Below is a small trained network, with its code and all its weights. Each question gives an input and a class and asks what happens when units are switched off, that is, made to give their printed mean instead of their output.

import numpy as np


def w(rows, s, z=0):
    codes = np.array(rows[::2]) - 128.0
    scale = np.full(codes.shape[1], s)
    scale[-1] = z or s
    return codes * scale


def f(y):
    return y / 2 * (1 + np.tanh(0.7978845608 * (y + 0.044715 * y**3)))


def log_softmax(a):
    a = a - a.max(-1, keepdims=True)
    return a - np.log(np.exp(a).sum(-1, keepdims=True))


def net(x, mask):
    res = np.array(x, float).reshape(1, 5) / 4 @ E
    y = f(res @ A[0][:, :-1].T + A[0][:, -1])
    res = res + np.where(mask, y, B[0][:, -1]) @ B[0][:, :-1]
    return log_softmax(res[-1] @ U[:, :-1].T + U[:, -1])


A, B = {}, {}
E = w([
[82,125,132,118,102,117,143],'x0',
[252,194,135,69,18,192,206],'x1',
[137,138,126,116,150,142,119],'x2',
[101,220,242,182,46,180,47],'x3',
[192,92,238,4,120,38,80],'x4',
],0.011)
A[0] = w([
[160,44,89,116,133,84,150,191],'neuron 1',
[108,43,138,70,199,55,80,187],'neuron 2',
[197,138,93,72,92,163,182,134],'neuron 3',
[139,137,118,90,114,80,142,135],'neuron 4',
[133,172,154,205,67,218,109,117],'neuron 5',
[158,133,97,176,73,127,187,152],'neuron 6',
[79,213,228,136,115,209,102,168],'neuron 7',
[154,110,54,117,142,105,228,254],'neuron 8',
[121,237,196,185,93,125,26,189],'neuron 9',
[94,98,201,140,208,47,90,161],'neuron 10',
[96,56,187,124,156,51,32,142],'neuron 11',
[29,163,76,254,220,94,102,226],'neuron 12',
[49,100,67,219,200,186,53,221],'neuron 13',
[192,151,162,23,100,89,137,65],'neuron 14',
[149,175,103,197,119,184,199,137],'neuron 15',
[183,59,233,79,80,131,75,89],'neuron 16',
[99,104,178,141,78,149,47,130],'neuron 17',
[125,152,91,147,115,199,225,178],'neuron 18',
[72,77,92,136,181,94,142,198],'neuron 19',
[161,161,46,146,174,130,167,225],'neuron 20',
],0.0097,0.0061)
B[0] = w([
[166,95,134,83,50,152,167,180],'neuron 1',
[212,155,48,107,136,155,142,206],'neuron 2',
[69,72,157,143,147,121,104,188],'neuron 3',
[154,123,147,82,102,134,125,147],'neuron 4',
[147,204,143,207,90,175,84,208],'neuron 5',
[90,123,119,157,161,159,150,169],'neuron 6',
[143,178,150,216,129,126,81,225],'neuron 7',
[57,54,85,52,166,154,113,207],'neuron 8',
[84,197,145,217,161,105,81,241],'neuron 9',
[168,211,48,129,144,161,126,198],'neuron 10',
[124,232,2,128,184,154,158,203],'neuron 11',
[153,100,195,88,88,38,120,253],'neuron 12',
[166,79,247,96,77,15,126,241],'neuron 13',
[130,90,199,84,32,56,156,189],'neuron 14',
[86,145,104,150,113,225,157,193],'neuron 15',
[110,138,156,110,159,46,80,196],'neuron 16',
[55,203,141,175,151,88,123,182],'neuron 17',
[54,76,62,174,149,168,158,197],'neuron 18',
[189,97,161,79,135,175,130,193],'neuron 19',
[89,70,118,82,144,161,139,188],'neuron 20',
],0.0089,0.02)
U = w([
[144,37,156,58,39,68,154,239],'0',
[118,167,254,169,64,49,122,76],'1',
[200,165,46,83,80,205,178,143],'2',
[72,199,76,176,239,75,102,4],'3',
[28,101,61,130,181,200,179,244],'4',
[119,159,73,255,74,218,117,45],'5',
],0.01,0.0016)

Each question gives the input, the list of numbers given to net, and the class t.
The units are the neurons (one row each of A and B). Each row of codes is followed by its name. A weight is (code - 128) times the scale printed after its matrix; where a second scale follows, it is the last column's (A, B and U).
mask holds one flag per neuron, in row order. A switched-off neuron (its flag False) gives its mean, the last column of its row in B, instead of its output. The means were averaged over made-up inputs and are rounded, as every weight is.
A unit's drop is (log p(t) with every unit on - log p(t) with that unit switched off) / (log p(t) with every unit on - log p(t) with every unit switched off).
The circuit of an input: a set's keep is (log p(t) with only the set's units on - log p(t) with every unit switched off) / (log p(t) with every unit on - log p(t) with every unit switched off). Starting from the 12 units with the biggest drops (on a tie, the unit counted first), units are removed one at a time, each time the one whose removal leaves the highest keep (on an exact tie, the one counted first), for as long as the keep stays at least 0.8.
units of the circuit, in order: the units of the circuit, biggest drop first
k most important neurons: the k neurons with the biggest drops, biggest first
drop of u: that unit's drop, to one decimal
input [0,1,4,-5,-5], class 4: units of the circuit, in order => [neuron 8]
input [-2,-3,-6,5,1], class 3: 2 most important neurons => [neuron 11; neuron 14]
input [3,7,-6,-2,1], class 0: 3 most important neurons => [neuron 14; neuron 11; neuron 9]
input [-6,5,-4,-6,0], class 4: 3 most important neurons => [neuron 13; neuron 12; neuron 8]
input [3,-6,7,1,-2], class 1: 2 most important neurons => [neuron 8; neuron 13]
input [8,-2,3,0,5], class 2: 2 most important neurons => [neuron 9; neuron 2]
input [8,1,1,-3,-6], class 4: 2 most important neurons => [neuron 18; neuron 14]
input [8,-8,-4,-5,-1], class 0: 2 most important neurons => [neuron 13; neuron 12]
input [-2,-8,-2,1,0], class 1: 3 most important neurons => [neuron 13; neuron 12; neuron 8]
input [-2,-5,1,-4,1], class 2: drop of neuron 2 => 0.3
input [2,-5,-6,1,-6], class 1: drop of neuron 8 => 0.1
input [-2,-7,-4,8,2], class 3: drop of neuron 11 => 1.1
